[  9.8 -13.7  -8.6 -12.5   8.9  -7.0  12.1   1.3  -3.2  -5.5   2.3  -2.8
   0.7   1.3  21.0  -9.5   7.8  28.4   3.0  17.3  -5.1   8.8   9.4]  <8>/(91)
[ 12.1 -14.3 -14.0  -1.4  -0.2  -0.7  21.7  -0.2   1.3 -11.6 -13.9   1.9
  -3.7  -0.5  17.0  -8.9   6.4  20.1   1.0   4.3   3.9   7.6 -11.7]  <10>/(92)
[ 2.2 -4.8 -4.0 -2.0 -0.5 -8.7  7.1 -7.7  5.9  2.3  1.0  6.2  5.0  5.5
 -0.4  4.9 -1.3 31.7  4.8 13.3 -0.6 -7.7 -5.5]  <7>/(93)
[ 12.1  -0.9 -11.0  -3.0  17.6  -2.6  21.3   8.9   3.2  -2.4  -0.3   2.5
  -2.6  -5.0  25.6 -18.1  13.6  33.2   1.7   0.0   6.6   2.9 -19.4]  <10>/(79)
[  0.8 -23.1  -2.7  17.7  -7.1   4.0   3.5   3.4   5.1 -13.6   9.2  -3.1
   1.4   3.3 -21.8  13.4  -1.6  -7.8 -10.5   2.4  -1.8   8.6 -24.1]  <10>/(79)
[ 0.7  0.4 -2.4  8.9  7.8 -0.1  4.3 -5.5  7.4 -5.7 -2.3  6.8  1.2 -4.9
 13.1  8.7  1.4 -4.2 -1.0  2.9  1.6  5.8  2.2]  <8>/(91)
[  6.1   1.7  -7.7  -4.4   3.3  -8.5  13.7 -13.3  -3.8  -1.8  -2.1  10.7
   1.4  -0.1  12.7   4.9  10.2  24.2   6.6   9.2  -6.4   8.3   0.9]  <8>/(91)
[13.4 -1.1 -7.5  1.1  7.0 -7.4 -4.9 -4.7  0.5  2.3 -8.5  3.6 -3.3 -6.5
 -3.7 -4.0 -0.4 18.9 12.0 13.9  0.9 -4.4  1.0]  <7>/(87)
[ -8.3  -3.1  -5.9  -0.2  18.9  -8.9   9.7  14.7   1.2 -18.1   3.7   1.2
  -7.6   2.0   9.2 -24.4  13.5  26.3  -5.8  12.2   0.2   9.6 -13.7]  <7>/(95)
[ 12.7   4.1  -6.2  -5.6  -4.2  -0.4  13.4   0.8  -5.4  -0.6   1.4   0.4
   7.5   6.0  14.9  -6.7   4.9  10.1  -0.5   7.8   0.9  -2.5 -10.4]  <10>/(94)
[ 17.7   0.4  -9.0  -9.4   6.4   6.9  22.5  13.8  -2.6 -17.7  -1.8  -2.5
   5.3  -2.2  21.9 -18.1  10.4  17.9   4.8   7.1  -0.5   3.2 -14.6]  <10>/(94)
[ 8.4 -3.8 -2.2 -5.4 18.4 -2.2 10.7 -1.1 -0.9 -9.5 -3.7 -3.4  2.0  4.0
 19.5  0.6  5.8 -0.2  2.3 17.0  3.1 20.6 -0.6]  <8>/(71)
[  6.2   4.5  -2.8 -15.4   7.6  -8.5   1.9   0.4   6.2   0.4  -3.7   1.0
   4.7   2.1   6.0  -0.2  -3.3  25.0  11.4   0.3  -3.1 -12.8   8.6]  <7>/(95)
[10.1 -3.6 -5.5 -5.3 -3.8 -2.9 -5.6 -5.6  4.8 -1.6 -7.6  8.5  2.8 -5.2
 13.3  6.2 -1.3  7.6  0.4 20.3 -4.4 -2.6  7.5]  <8>/(74)
[ -4.4 -11.6  -5.0   2.8   0.3   6.6   6.5  -5.3   9.4  -1.6  -1.6   7.0
   5.8  -4.0  -0.4  11.5   6.4  -2.8  -1.2 -10.3 -13.0  -8.9 -12.3]  <10>/(94)
[  8.4  -0.3  -6.2 -14.5   7.5   0.0  11.5   2.2   0.0  -5.0  -4.5  15.2
  -0.4 -10.8  20.4  -0.6  -1.6   9.1  10.5  25.1   2.8   7.0   2.7]  <8>/(74)
[-30.2 -25.1  -3.5  50.0 -11.4  14.3   4.8  -0.7  11.0 -18.3  13.4   0.2
   1.3 -12.3 -26.4  27.0  -9.9 -61.7 -30.6  10.3   7.9  14.4 -25.9]  <8>/(74)
[22.5 -5.4 -6.5 -0.9  2.5 -1.7  7.3  0.3 -1.4 -8.4 -1.3  0.3  0.7  1.3
 16.9 -4.3  9.8 13.9  6.2 -0.6  6.3 -6.3 -7.1]  <10>/(94)
[  4.1  -9.9 -10.4   3.4   5.6  -1.7   9.6  -1.3 -12.8 -18.0  -1.0  -3.0
  -2.3  -0.5  23.6  -3.6   6.2  -3.8   7.4   3.3   7.0  -9.9  -6.1]  <8>/(91)
[ -5.1 -10.9   8.3  13.5  -3.3  -0.7  -4.9  -0.9   5.1  -4.3   1.7  10.1
   3.1   3.9   6.2  10.7  -1.3   3.4  -6.9   2.4   0.6  -2.7  -5.9]  <7>/(87)
[  4.6   6.5   3.1  -5.1  -3.2  -0.4  -1.9 -61.7  -8.0  14.2  -4.7  10.2
  12.5  -1.2   8.5  23.6 -11.4   4.9   5.7  16.4  -0.4  -0.2  15.2]  <8>/(74)

[ 0.9  4.0  4.2  0.2 -0.2  1.9 -0.5 -1.1  5.8 -0.5 -1.0  0.6  0.5  2.8
  0.5  0.5  1.4 -9.0 -2.9 -6.5 -3.8  2.4  3.6]  (72)/<88>
[-0.5  1.7  2.1 -1.7  2.6 -2.7 -5.4 -1.9 -3.7  3.1  4.3 -0.1 -1.1 -2.3
  2.7  6.0 -2.5  5.1 -2.5 -1.2  0.5 -2.1 -0.5]  (66)/<101>
[ 0.5 14.1  2.2  4.5  2.5 -0.6 -7.3  0.5  7.3 -2.2  3.3 -1.3 -0.7  2.6
 -1.8  3.2  3.3 -9.1  1.0 -4.4 -2.0 -3.8  7.5]  (72)/<98>
[-0.8  3.4  1.0 -2.2  2.0 -1.9 -7.1 -0.8 -5.7  4.7  5.9 -4.1 -1.5 -2.4
  2.9  5.0 -4.5  7.1 -0.9  0.4  1.1 -1.2 -3.1]  (66)/<86>
[ 1.2 -0.5  1.4 -0.2 -1.0  3.1  0.3 -0.2  0.2 -1.1 -5.0 -0.2 -0.1  2.7
 -0.9  1.1  0.9 -7.6 -1.9 -4.0 -2.3  5.3 -1.4]  (72)/<93>
